Each row is followed by its class.
[-130  159  -66  -74   28   -3  -74 -160  -14 -312 -144  184 -156 -122
   72 -178   82  311 -264  -52   75   60  158  119   30  -50   71 -167
  -78   45 -150  -82  -68   16   95 -116   88  215] : bome
[ -40  307  -91 -224  120   72  -77   56  310 -373 -282  294  -72 -102
 -164 -247   31   33   19 -213   41  -24   21  -11  -88   29  256 -227
    8   93   30   76   49  -57  -53  -40 -122  141] : pobal
[ -70  406  226  -73  -34  104 -130  426 -219 -140 -310  190    1 -342
   95 -161 -119  450 -185 -108  233 -306  176 -183  238  240 -193 -172
   39  -88  -48  402  -45  120  256 -196    6  129] : zefu
[   2  220   87  -86   46 -212   -9  202  113 -114 -198  -26  -40  -84
   67  -59 -117   46  -64   37   72  221 -102  -24  120  144   -3  129
  -48   49  106  104   77    6  -49 -193  -88 -104] : Nusol
[ -59  270  104  -98  -38  212  249  137  -56  439  146   80  113   60
  -10   10 -116  -56  333  -41  -44 -138 -125  -11  -57  118  -52 -144
 -133  -17  251  316 -109  -77  -86  159  147  194] : Dulel
[ -39 -177  -52  162 -214  -56   47 -140 -223 -119 -101  -68 -222   33
  147  -76   92  112 -224  136  -45 -362  103   62  -34 -250 -107 -223
 -127  -90 -265  -44    1   13  137   33  304  166] : Dulel
[ -78  550   81 -115 -113 -324 -161  360  163 -458 -283  270 -214 -432
  304 -395   55  415  -89   -9  177  278  -45  200  270  147 -124   20
  -60  168   30  170  160  -86  168 -527 -198   60] : pepun
[  57 -191    2 -116  417  -15 -168    1  144 -296 -423  129 -161  130
 -344   55 -225 -283 -103 -133   66  146  -56 -171  -56  307  444   10
   42   63   10 -121 -112  205 -303  202  -83    2] : Vasi
[ -57 -408 -241   87  -86  -12  165 -227 -242  127   61 -266 -194  369
  160  -48   47  -89 -173  136    0 -417  -38   65 -102 -139 -125  -95
 -121  -80 -277 -103  -52   23  112  173  406  -59] : Dulel
[  -1  244  155 -181  327   65  -67  -32   99  -96 -173   30  178  -54
 -251  207 -218  -16 -140 -131   39  464   54 -119   43  170  283  142
   51   28  170  -21 -117  139 -236  -10 -186   20] : zefu
[-129   53  -79  -10  271  -46 -136   97 -367  -43   58  325 -228 -170
  366 -241  129  317 -169   84  305 -286  122  467  176  134  -20 -169
   99   78 -451 -161 -186  -40  400 -115   68  138] : zefu
[-100  600  142 -379  643  258   50  329  278  332  -64  429  227   15
 -329  110 -287 -260  376 -229  160  318 -185   84  -21  587  440  -20
   17  198  473  241 -245  -16 -371  221 -232  180] : bome
[ 107 -272  -50   66  -90  -84  138   -2   14  131  -50 -395   30  249
  -39  184 -120 -223 -102  105  -91 -140  -79 -285  -56  -79 -107  188
   12 -106  -12   55   87   28  -86  111  117 -280] : zefu
[  30   55   10  -24  104 -132 -175 -251  101 -484 -155   19   -8 -178
  -49   20   32  176 -360  -45   -1  453  189   28   55 -124  172  125
   47   51 -136 -253    7   93  -32 -191 -148   10] : Zepe
[  45  -70  162   70   55  -57 -140   28 -327  -95  -31 -165  110 -215
  134  104  -95  276 -381   31  104   89  213  -77  212  -34 -186  197
  180 -106 -240  -62  -34  165  233 -185  -72 -144] : Vasi
[ 179  211 -128   71 -726   80  233  123  322   93  194 -166  185    3
  -47 -155  128  124  210  -27 -232 -430  -19 -420 -189 -289 -322 -175
 -100  -14  187  411  223 -233   -7  -67  138  -69] : bome
[-138  394  159 -132  223   29    7   97  -16   54  -62  291  -78 -130
   34  -69  -72   96  122  -44   98  257  -38  285   92  192  165 -139
  -95  116  131  113 -143  -12  -69  -42  -41  289] : Zepe
[ -87 -143  283   77  447 -304 -261   39 -540 -120  -34   16 -178 -270
  281  106  -99  229 -333  154  286  411  116  445  366  136  -12  260
  173    6 -329 -339 -129  184  218 -252 -147  -44] : bome
[ -30   67  -56  -48 -112    0  171   77   12  229   78  -82    2  122
  117  -82  -39  -16  120   41  -17  -72 -154  -21   -3   61 -140    4
 -105   11  106  187   -2  -72   -1   -6  134  -63] : Nusol
[  15  140  -88  -29 -149 -148   57   48  127 -104  -42  -24 -114   -3
  130 -192   53   43   51   21  -10   63  -99   28   13  -46  -90   12
  -79   62   36   95   80  -85  -19 -166   36  -78] : pobal
[ 174  273 -141  -58 -296  -67   36 -299  679 -508  -96  -46  179  -52
 -281   15  123  -90  -81 -153 -330  453   21 -276 -243 -391  214   39
  -81  117  253  -74  145 -117 -352 -109 -174   18] : Remig
[ -52  382 -167  -89 -535  212  420  221  174  423  244   49   50  110
  220 -362   84   89  451  -58 -129 -477 -265 -125 -142  -32 -383 -306
 -270   28  288  575   38 -283   75   19  350  132] : Remig
[  87 -158 -140    2 -169  -58  206 -124  195   57  -26 -300   23  303
 -113   92  -53 -237   10   48 -171  -38 -143 -225 -148 -118  -16   65
  -92  -21  113   61   87  -20 -211  128  142 -181] : nibez
[ -93  -56  -26 -141  376  217  -85  165 -193  -24 -278  316 -201  117
 -105 -185 -154  -47  -14 -138  212 -375   -1  -16   -7  421  236 -300
  -58   18 -133   97 -253  168   -7  252  172  231] : Dulel
[  20 -196 -280   95 -269   22  186 -312  119   96  136 -180  -16  312
  -69   -5  132  -76  -91   93 -139 -229    8  -46 -236 -312   24 -151
 -120   32  -89 -130   39 -135 -102  153  263   14] : pobal
[ -89  326  -99 -136  227   24  -61   51  132 -157  -65  388 -104 -103
   37 -197   78   88   17  -62  137  -21   24  292  -18  128  223 -187
  -27  161  -32  -33 -119  -78   17  -20  -21  234] : Dulel
[ -50  324 -251  -82 -328  -71   66  100  551 -408 -753  151 -399  137
 -266 -342  115  -21    3 -108 -116 -458  -40 -301 -225  -28  235 -531
 -353   30  218  405  212  -95 -245  101  266  253] : Vasi
[  82  306 -101 -175 -378  496  352  308  275  291  -39  143   56  353
 -192 -137  -55 -228  484 -253 -106 -812 -127 -500 -312  160  -73 -603
 -214   11  325  659 -129  -97 -240  433  347  202] : pobal
[ 134  195   -4  -93  211 -167  -63  -59  238  -94  238   95  219 -217
   16  117   21  -25   59  -10  -22  622  -10  204   50  -17  146  357
  181  200   64 -258    5 -115  -85 -193 -391 -142] : pepun
[ 127  -82 -191 -119   -3  220   63 -107  445 -277 -240  117  -14  237
 -432  -40  -58 -318  103 -229 -189 -182  -69 -432 -300   59  345 -211
  -51   50  163  111  -68   25 -365  343   77   77] : Zepe
[  69  310   84 -162   53  113   42  -48  329 -160 -182   34  236  -37
 -336  146 -169  -66  -14 -186 -135  316   17 -322  -85   31  234   38
  -47   17  300  137  -32   48 -318   49 -130   58] : Remig
[ 184 -125 -227   60 -252   41   72 -111  323 -243 -174  -53   21  140
 -229   33   95 -128  -96  -38 -192 -453  123 -359 -256 -268   66 -182
   -4  -24  -77   45   94  -77 -104  200  106  -10] : pobal
[ -82  270   74 -132  174   -8    4  169  102  151 -136   96   44    9
 -181    8 -151   32   17  -72  137   97  -48    7   28  271  182  -40
  -53   80  188  121  -13    4 -151   -3  -46   95] : Vasi
[ 241 -222  -81  153 -444  -71   -4 -306  157 -416  -47 -364  147  -86
 -114  103   83  108 -354  -24 -269  -19  232 -461 -115 -490 -157  126
   80 -136 -142  -70  166   46   27  -88    5 -189] : Vasi
[  45   27 -305  -52 -347  129   83  -94  434 -410 -249   64  -97   74
 -192 -283  188  -53  -21 -136 -202 -479   23 -274 -291 -307   76 -375
  -83    6  -11  157  165 -140  -48  113  140   94] : nibez
[ 178    3  198    8  102 -170 -212  -71  147 -460 -338 -199  144 -180
 -266  277 -168   22 -395  -27  -42  459  214 -340   89  -54  171  314
  136  -63    8 -128  105  196 -182 -147 -295 -212] : Zepe
[ 144 -136   91  178 -306  -59 -120   61 -190 -280  -95 -284   76 -203
   78   35    5  261 -380   47    6 -249  240 -349   99 -226 -303  106
  166 -186 -247   43   76  108  243 -195   26 -216] : zefu
[ 213 -377 -161  152 -282 -116  -96 -141   46 -443   82  -66  -86 -101
  129 -215  195   43 -141  -11 -135  -86   72 -182  -48 -287 -156   95
  119   22 -322 -171   98  -32  121 -125   -8 -164] : pobal
[  46  512   10 -252   -8  111  -29  237  478 -292 -103  428   25 -200
 -128 -315   -8    3  341 -290  -27  178 -143 -134  -70  251  190 -158
  -57  213  309  291  -44  -95 -202  -90 -188  175] : Nusol
[  91    3 -132 -155  -41  242  154   28  295   11 -206  -68  143  229
 -340   74 -118 -255   68 -147 -148 -375  -20 -400 -254  -54  156 -185
  -21  -69  153  240   68   -9 -190  320   50  -18] : Dulel
[ 160 -171  -48  -22    5   20  -95  -28  158 -314 -126   42  -29   10
 -171  -66  -44 -139  -16 -121  -77  -17   14 -277  -88   44  150   12
   51   17  -44  -23  -24   81 -136   70  -60  -48] : Dulel
[ 267 -719 -202  235 -311 -259 -109 -342   67 -641 -225 -354 -107   80
   -2   60  160 -166 -478  132 -247 -176  123 -315 -114 -593  -70  165
  154 -165 -424 -389  350   17   99  -16  -37 -366] : bome
[  69   36  -53 -137   92  109   31  -28  143   -5  175    4  194   -3
  -20   -3  -26 -115  106  -97  -36  175  -74   26  -73  -65   57   93
  128   63   53  -32   13  -52  -22   -4 -183 -141] : Nusol
[ -63  135  152    1  171 -138  -84    4 -113 -117 -120  143 -143 -147
  101  -11  -46  108  -83   62   72  272    3  278  117   23  102  -26
  -53   61  -40  -83  -72   42   21 -119  -49  169] : Remig
[ 329 -463 -115  331 -171 -424 -303 -213 -193 -628  141 -283   39 -367
  268  -39  265  295 -529  209  -38  137  315   55  131 -549 -254  446
  363  -39 -647 -531  205   38  338 -390 -197 -425] : pobal
[  -9  -10  134   14   17  224   75   49 -481  401  334 -148  228  -79
  229   74 -116  248  -44   22   89  -77  109  -10  163   54 -335  107
  116 -120 -143  139 -175   81  285  -48   84 -110] : Zepe
[  63  109  -66   -1 -175 -115  -16  -32  280 -211 -199  -61    0   22
 -209   -5    3   31 -141  -13  -54  -49   61 -167  -85  -76  135  -81
  -75   38   54   35  140  -34 -143  -55   -4   18] : Dulel
[  88   50 -204  -29  -14    2   40 -191  335 -201  -19  112   -7   96
 -154   16  117 -153   -9  -42 -128  -70   59    2 -204 -139  245 -123
  -40  108  -33 -116  -12 -104 -155  139    5  110] : Dulel
[ 111   62  118  -47   65   53  -65    5  133 -219 -361 -148  167   -8
 -366  241 -193  -17 -288 -118  -71   60  187 -474  -20    0  133   76
   59  -93   62  120   22  167 -190   68  -89  -62] : pobal
[ -22  142    6   33 -285  108  182   11   48  127   19   14  -18    5
   21  -52   51   21  140   -2 -132 -246   -8  -90  -93 -144 -105 -220
 -159  -27   98  265    6 -107  -32   76  181  200] : zefu
[ 101  268    2  -91 -141  209  354 -119  290  402  423  -40  343   94
 -145  147  -31 -251  477  -65 -307  303 -201  -57 -198 -139    5   84
  -81   78  451  189  -20 -183 -305  171    3   55] : bome
[ 206 -604  -14  232  -56 -216  -53 -167 -177   -3   18 -518   88  190
 -119  373 -111 -116 -390  197  -55  -26  122 -245   15 -209  -71  338
  166 -128 -252 -280  139  131  -32   44   -1 -411] : bome
[ 234 -152 -169  124 -180 -244 -110 -188  407 -576 -222 -106  -56  -36
 -184   81  130  -94 -298   16 -179  -33  168 -206 -150 -337  162   47
   85   44 -160 -213  182  -33 -113  -29 -109 -105] : Vasi
[  37   65  -86 -159   15  272   88  134  198   27 -118  218    8  116
 -227 -159 -106 -148  278 -195  -53 -271 -130 -303 -153  256  141 -249
  -54   44  171  280 -134    6 -197  251   99  100] : nibez
[  -2 -285   95   41  343 -146 -110 -197  -18 -234 -476 -132 -196  162
 -323  311 -203 -254 -354   76  -33  189   88  -81  -37  -16  411   56
  -40  -47  -89 -244  -39  204 -303  208   -2   75] : zefu
[ 163 -474   41   83  328 -206 -328  -72 -232 -407 -164  -78 -129  -94
  -10   88  -98  -16 -371   63  104  251  126  -22  150   76  135  296
  240   12 -391 -389  -63  246   49  -83 -188 -245] : pepun
[  34  -31  124  -50  262  -77 -130 -161 -108 -185  -25  -91  163 -143
  -62  186 -110  130 -315  -18   36  508  139    3  146   18  105  287
  143   12  -91 -226  -70  162  -38 -134 -196 -116] : nibez
[ -67  -25 -139  118 -317 -262   69  -67 -285  -21  345  -93 -207 -133
  666 -360  263  356  -91  186   83    0  -35  397  167 -239 -464   53
  -36   57 -363 -134   62 -174  417 -403  153 -111] : pobal
[ -38 -159  115   63  232 -140 -175  168 -366   10 -209 -108 -122   -9
   39   65 -165  177 -346  106  268 -125  132   66  213  210    7   31
   82  -44 -278  -43  -41  181  143  -82   16 -105] : Zepe
[ -47  212  -40  -80 -102  232  265   67  -22  595  316  -26  189  166
  -12    2  -67  -19  281    4   -5 -147 -132   -5  -91   89  -71 -106
 -104   28  204  249  -71 -145  -61  106  149   44] : zefu
[ 100 -219   21   43  179 -170 -145 -395   33 -389  -22 -225  106  -58
 -118  246  -29  -15 -434   21  -76  581  163  -36   17 -227  172  333
  141    5 -174 -436   -3  144 -119 -123 -186 -186] : nibez
[ 251 -212   59  296 -478 -379 -127  -30 -130 -225  262 -420   91 -300
  284   23  143  297 -293  225  -49   68  194  -74  149 -416 -422  346
  189  -76 -323 -174  283  -48  282 -455 -136 -399] : Dulel
[-169 -135 -142  -91  270    4   80  -24   35  -10 -482   11 -304  372
 -190   16 -171 -185 -196  -16   79 -301  -81  -60  -98  228  316 -260
 -202   -4  -10   71  -92  111 -171  305  291  152] : Remig
[-130  103   22   85 -144  -87  -31  106 -344 -111   52  198 -289 -246
  433 -349  165  403  -83  100  131 -275   74  351  155  -96 -262 -250
  -64   17 -311   45  -51  -76  379 -220  193  227] : bome
[  97 -410  123  126   60   37   58  -28 -174   85 -357 -316  -59  316
 -299  389 -272 -294 -225   98  -82 -319   60 -379  -88  -18  117  -32
  -31 -203  -63   60  -22  218 -208  376  202  -38] : zefu
[ 193 -237 -114  298 -755 -243    7  -34   99 -333 -306 -369 -123   -8
  -39  -29  139  208 -383  181 -168 -714  262 -501 -100 -470 -288 -177
 -104 -211 -265  130  394  -54  161 -104  214 -117] : Dulel
[ 144   23   46 -128  257  -31 -219  111  438 -542 -541  160  -36  -31
 -518    7 -166 -297  -43 -247  -30  147    6 -420 -108  246  474   33
   31   57  168   21   48  148 -409  118 -223   18] : Dulel
[ 164   73   -7  -90 -144  217   40  193  297 -134 -221  119   53   34
 -307  -97 -122 -144  216 -212 -118 -321  -37 -538 -149  162   95 -177
  -13  -25  196  377   -6   14 -198  200    7   17] : Zepe
[  91   54  -25 -118  147  -97 -105 -112  264 -284  114   13  165 -174
  -23   20   14  -46  -43  -74  -59  510   -9   94   -6 -143  160  252
  202  114  -12 -214   85  -57  -39 -190 -375 -184] : Nusol
[-128  899   77 -482  494  348  151  394  378  386   92  620  255  -68
 -220 -127 -203 -113  595 -309  147  296 -265  197  -57  606  373 -187
  -64  298  576  392 -292 -140 -321  135 -194  324] : bome
[-157  171 -164 -145   -6  368  240 -236   17  241  163  119   96  199
  -52  -58   26   35   52 -134  -48 -146    4   18 -185  -32   38 -287
 -167   33   94   95 -221  -55  -57  233  305  288] : bome
[  44  376   18 -244  321   95   38  111  335   45  -39  285  165  -24
 -253   71 -127 -127  214 -152   11  233  -59    4  -64  242  319    9
   43  172  250   93  -96  -67 -251  100 -211   94] : pobal
[  59  277 -315  -38 -502  238  405 -204  450  341  408  -85  254  289
 -163  -67  154 -155  362  -53 -283 -163 -182  -79 -384 -260   -8 -221
 -214  111  350  190   72 -301 -247  170  235   89] : Dulel
[ 114   45 -233  -34 -489  202  365   11  366  191  -19 -242  120  354
 -170  -60   22 -201  211  -53 -298 -490 -128 -486 -306 -219 -159 -196
 -185  -58  254  438  130 -158 -182  261  287  -54] : pobal
[ 162  -49 -445  125 -816   64  211 -263  609 -254   29 -183   15  174
 -189 -204  371   56  -68  -63 -404 -658   94 -396 -441 -664 -134 -403
 -118   23   14  182  275 -297   -5   96  250  100] : Vasi
[  45  303  175 -164   66  231  286   75  224  422   21    1  234  174
 -324  264 -273 -324  403 -115 -157  159 -157 -221 -147  171  179  -38
 -146   11  491  344  -86  -27 -435  293   10  129] : Zepe
[  70 -113 -173   32 -118  -14  -32 -166  -16 -143  384  134  -61 -131
  293 -300  204  100   83  -30  -43  168  -57  228   -5 -127 -110   42
   90  154 -229 -223  -72 -110  172 -163  -31  -20] : Vasi
[  31 -236   95  107  -20  207   91   82 -514  402  265 -282  214   58
  147  201 -163   87 -118   53   78 -341  104 -182   92    8 -366  103
  159 -210 -201   81 -133  116  235   98  184 -206] : bome
[ 193 -414   16  164  237 -233 -228  -69 -147 -304 -189 -203  -21   18
 -105  312 -103  -81 -445  151   63  -56  220  -84   68  -53  143  252
  250  -89 -376 -345   17  191   35   46 -111 -266] : Dulel
[-102  -55 -398   26 -309   69  287 -409   65  228  386  -59  -71  341
  153 -141  250   24   10   62  -65 -226  -62  272 -255 -288  -44 -304
 -217  138  -99 -184  -74 -227   27  101  371  167] : pepun
